Below is a small trained network, with its code and all its weights. Each question gives an input and a class and asks what happens when units are switched off, that is, made to give their printed mean instead of their output.

import numpy as np


def w(rows, s, z=0):
    codes = np.array(rows[::2]) - 128.0
    scale = np.full(codes.shape[1], s)
    scale[-1] = z or s
    return codes * scale


def f(y):
    return y / 2 * (1 + np.tanh(0.7978845608 * (y + 0.044715 * y**3)))


def log_softmax(a):
    a = a - a.max(-1, keepdims=True)
    return a - np.log(np.exp(a).sum(-1, keepdims=True))


def net(x, mask):
    res = np.array(x, float).reshape(1, 5) / 4 @ E
    y = f(res @ A[0][:, :-1].T + A[0][:, -1])
    res = res + np.where(mask, y, B[0][:, -1]) @ B[0][:, :-1]
    return log_softmax(res[-1] @ U[:, :-1].T + U[:, -1])


A, B = {}, {}
E = w([
[70,203,247],'x0',
[197,255,85],'x1',
[127,128,127],'x2',
[235,102,220],'x3',
[128,127,128],'x4',
],0.0065)
A[0] = w([
[128,129,128,102],'N0',
[124,95,164,99],'N1',
[134,174,167,42],'N2',
[78,66,184,171],'N3',
[165,128,81,145],'N4',
[128,175,142,96],'N5',
[113,117,5,113],'N6',
[44,194,89,124],'N7',
[134,136,129,101],'N8',
[194,102,89,54],'N9',
[153,15,103,142],'N10',
[19,71,100,252],'N11',
],0.024,0.0037)
B[0] = w([
[125,131,131,125],'N0',
[144,141,170,158],'N1',
[134,81,92,167],'N2',
[112,133,234,219],'N3',
[158,187,113,174],'N4',
[101,97,111,161],'N5',
[145,120,3,231],'N6',
[34,200,126,226],'N7',
[123,123,136,127],'N8',
[157,197,161,179],'N9',
[237,76,136,227],'N10',
[61,14,124,250],'N11',
],0.051,0.014)
U = w([
[138,22,63,253],'0',
[125,173,20,52],'1',
[227,93,148,77],'2',
[187,253,133,210],'3',
[54,93,156,8],'4',
[52,212,110,104],'5',
[133,148,218,146],'6',
],0.006,0.007)

Each question gives the input, the list of numbers given to net, and the class t.
The units are the neurons (one row each of A and B). Each row of codes is followed by its name. A weight is (code - 128) times the scale printed after its matrix; where a second scale follows, it is the last column's (A, B and U).
mask holds one flag per neuron, in row order. A switched-off neuron (its flag False) gives its mean, the last column of its row in B, instead of its output. The means were averaged over made-up inputs and are rounded, as every weight is.
A unit's drop is (log p(t) with every unit on - log p(t) with that unit switched off) / (log p(t) with every unit on - log p(t) with every unit switched off).
The circuit of an input: a set's keep is (log p(t) with only the set's units on - log p(t) with every unit switched off) / (log p(t) with every unit on - log p(t) with every unit switched off). Starting from all 12 units, units are removed one at a time, each time the one whose removal leaves the highest keep (on an exact tie, the one counted first), for as long as the keep stays at least 0.8.
circuit, biggest first: the units of the circuit, biggest drop first
k most important neurons: the k neurons with the biggest drops, biggest first
drop of u: that unit's drop, to one decimal
input [1,-6,1,-4,-1], class 4: circuit, biggest first => (N3)
input [3,1,0,-2,-2], class 5: 2 most important neurons => (N11, N10)
input [1,-7,-4,8,-3], class 6: 4 most important neurons => (N3, N6, N1, N2)
input [1,-4,4,3,1], class 6: 2 most important neurons => (N6, N3)
input [5,5,-4,0,5], class 5: 4 most important neurons => (N11, N10, N6, N7)
input [4,-6,5,0,0], class 4: 3 most important neurons => (N11, N9, N10)
input [8,0,-7,5,3], class 6: 3 most important neurons => (N6, N11, N10)
input [-7,0,8,2,3], class 2: 2 most important neurons => (N10, N7)
input [-3,-5,-1,1,-5], class 2: 2 most important neurons => (N10, N6)
input [2,4,8,0,-2], class 5: 4 most important neurons => (N11, N10, N6, N3)
input [-7,3,-4,5,4], class 3: 2 most important neurons => (N9, N11)
input [3,-7,2,-1,-8], class 4: 2 most important neurons => (N11, N3)
input [4,-8,3,7,0], class 6: drop of N3 => 0.6
input [-8,-5,7,5,0], class 2: circuit, biggest first => (N10)
input [-8,8,4,4,-1], class 3: drop of N9 => 0.4
input [2,8,-8,-7,3], class 5: drop of N2 => 0.0
